Below is a small trained network, with its code and all its weights. Each question gives an input and a class and asks what happens when units are switched off, that is, made to give their printed mean instead of their output.

import numpy as np


def w(rows, s, z=0):
    codes = np.array(rows[::2]) - 128.0
    scale = np.full(codes.shape[1], s)
    scale[-1] = z or s
    return codes * scale


def norm(h):
    return h / np.sqrt((h * h).mean(-1, keepdims=True) + 1e-5)


def f(y):
    return y / 2 * (1 + np.tanh(0.7978845608 * (y + 0.044715 * y**3)))


def log_softmax(a):
    a = a - a.max(-1, keepdims=True)
    return a - np.log(np.exp(a).sum(-1, keepdims=True))


def net(x, mask):
    res = np.array(x, float).reshape(1, 8) / 4 @ E
    u = 0
    for l in range(2):
        y = f(norm(res) @ A[l][:, :-1].T + A[l][:, -1])
        res = res + np.where(mask[u : u + 13], y, B[l][:, -1]) @ B[l][:, :-1]
        u += 13
    return log_softmax(norm(res)[-1] @ U[:, :-1].T + U[:, -1])


A, B = {}, {}
E = w([
[83,98,125,132,133],'x0',
[110,149,158,114,160],'x1',
[156,150,131,123,128],'x2',
[193,85,253,172,144],'x3',
[147,128,120,130,116],'x4',
[141,146,39,149,246],'x5',
[109,111,122,133,125],'x6',
[158,67,111,1,177],'x7',
],0.0093)
A[0] = w([
[109,171,127,156,103,127],'L0N1',
[190,72,116,213,247,5],'L0N2',
[80,125,153,132,167,98],'L0N3',
[108,173,23,128,174,39],'L0N4',
[131,138,106,168,133,57],'L0N5',
[174,146,152,196,145,178],'L0N6',
[139,119,103,146,71,130],'L0N7',
[78,180,86,50,68,176],'L0N8',
[110,178,131,145,91,81],'L0N9',
[132,97,104,122,173,183],'L0N10',
[131,176,89,141,175,37],'L0N11',
[127,94,91,71,161,134],'L0N12',
[165,62,117,45,158,163],'L0N13',
],0.012,0.0031)
B[0] = w([
[79,139,143,162,101,161],'L0N1',
[87,247,85,9,10,229],'L0N2',
[211,166,133,175,94,132],'L0N3',
[177,61,184,234,185,253],'L0N4',
[78,166,110,147,179,138],'L0N5',
[34,102,173,168,132,212],'L0N6',
[53,155,198,119,189,152],'L0N7',
[180,211,61,56,52,235],'L0N8',
[26,138,146,163,123,150],'L0N9',
[216,150,85,140,97,182],'L0N10',
[121,64,117,179,152,174],'L0N11',
[221,135,88,110,148,205],'L0N12',
[199,64,138,100,174,248],'L0N13',
],0.012,0.006)
A[1] = w([
[121,131,131,125,111,85],'L1N1',
[144,217,171,138,175,120],'L1N2',
[25,151,65,80,107,155],'L1N3',
[123,106,170,72,150,126],'L1N4',
[70,199,46,153,143,254],'L1N5',
[170,163,45,2,139,157],'L1N6',
[91,216,174,211,14,144],'L1N7',
[105,187,78,174,95,202],'L1N8',
[89,127,101,239,186,84],'L1N9',
[104,126,179,223,134,118],'L1N10',
[59,246,117,106,119,17],'L1N11',
[171,81,171,120,167,92],'L1N12',
[144,162,161,37,80,192],'L1N13',
],0.012,0.0029)
B[1] = w([
[130,111,139,110,151,126],'L1N1',
[92,159,97,130,117,139],'L1N2',
[181,186,104,123,174,169],'L1N3',
[153,122,136,173,87,142],'L1N4',
[210,70,147,154,148,192],'L1N5',
[4,193,163,144,111,239],'L1N6',
[136,173,47,102,171,248],'L1N7',
[161,77,152,169,172,184],'L1N8',
[167,65,188,123,63,186],'L1N9',
[97,134,151,47,86,191],'L1N10',
[159,129,57,160,146,178],'L1N11',
[120,137,104,211,103,157],'L1N12',
[114,33,184,127,123,196],'L1N13',
],0.018,0.011)
U = w([
[189,179,15,152,193,199],'0',
[48,163,166,40,65,230],'1',
[209,6,204,188,97,4],'2',
],0.011,0.00035)

Each question gives the input, the list of numbers given to net, and the class t.
The units are the neurons (one row each of A and B). Each row of codes is followed by its name. A weight is (code - 128) times the scale printed after its matrix; where a second scale follows, it is the last column's (A, B and U).
mask holds one flag per neuron, layer by layer. A switched-off neuron (its flag False) gives its mean, the last column of its row in B, instead of its output. The means were averaged over made-up inputs and are rounded, as every weight is.
A unit's drop is (log p(t) with every unit on - log p(t) with that unit switched off) / (log p(t) with every unit on - log p(t) with every unit switched off).
The circuit of an input: a set's keep is (log p(t) with only the set's units on - log p(t) with every unit switched off) / (log p(t) with every unit on - log p(t) with every unit switched off). Starting from the 12 units with the biggest drops (on a tie, the unit counted first), units are removed one at a time, each time the one whose removal leaves the highest keep (on an exact tie, the one counted first), for as long as the keep stays at least 0.8.
units of the circuit, in order: the units of the circuit, biggest drop first
unit that matters most: the unit with the biggest drop
top k neurons: the k neurons with the biggest drops, biggest first
k most important neurons of layer l: the k neurons of layer l with the biggest drops, biggest first
drop of u: that unit's drop, to one decimal
input [-8,-4,5,2,0,-2,-5,-3], class 1: unit that matters most -> L0N2
input [3,-8,3,-8,0,1,-8,-4], class 2: units of the circuit, in order -> (L0N4; L1N9)
input [5,7,-6,5,-6,-2,-4,-8], class 1: 2 most important neurons of layer 1 -> (L1N10; L1N7)
input [-8,8,-7,-1,-2,4,-7,-8], class 2: top 2 neurons -> (L1N9; L0N8)
input [7,-3,-6,0,-1,3,5,-2], class 2: top 2 neurons -> (L0N8; L1N9)
input [8,2,1,-1,-4,2,1,-6], class 2: top 3 neurons -> (L1N9; L0N2; L1N6)
input [3,8,6,3,-6,-1,-2,-5], class 1: top 3 neurons -> (L0N2; L0N8; L1N10)
input [-2,1,6,6,-4,0,1,0], class 1: top 4 neurons -> (L0N8; L1N5; L1N13; L1N8)
input [-7,8,7,-4,6,1,3,-3], class 2: top 3 neurons -> (L0N2; L1N9; L0N4)
input [7,-5,4,2,8,5,-7,2], class 1: top 2 neurons -> (L0N2; L1N6)
input [0,-6,6,8,8,3,-1,-8], class 0: top 3 neurons -> (L0N2; L1N7; L0N4)
input [-8,2,0,-5,-3,6,-3,0], class 2: top 2 neurons -> (L0N4; L1N7)
input [-1,-2,7,3,-5,-4,-5,-4], class 1: top 2 neurons -> (L0N2; L0N8)
input [6,7,4,8,-5,6,-8,2], class 1: top neuron -> (L0N2)
input [-8,-7,-5,7,-5,4,2,-1], class 0: 2 most important neurons of layer 0 -> (L0N2; L0N6)
input [-8,-4,-7,-1,4,-8,-3,-6], class 0: top 3 neurons -> (L1N7; L0N4; L1N6)
input [-7,-6,7,-3,-7,1,-4,-3], class 2: 2 most important neurons of layer 0 -> (L0N2; L0N4)
input [0,7,-3,-7,0,-8,-5,0], class 0: drop of L1N11 -> 0.3
input [5,4,-5,4,8,2,-4,1], class 1: drop of L0N2 -> 0.4
input [6,5,-3,-3,8,8,-1,-1], class 2: unit that matters most -> L0N4
input [5,-8,-6,7,8,0,-1,0], class 1: drop of L0N13 -> 0.2
input [5,5,1,-8,6,-3,6,-8], class 0: drop of L0N11 -> 0.0
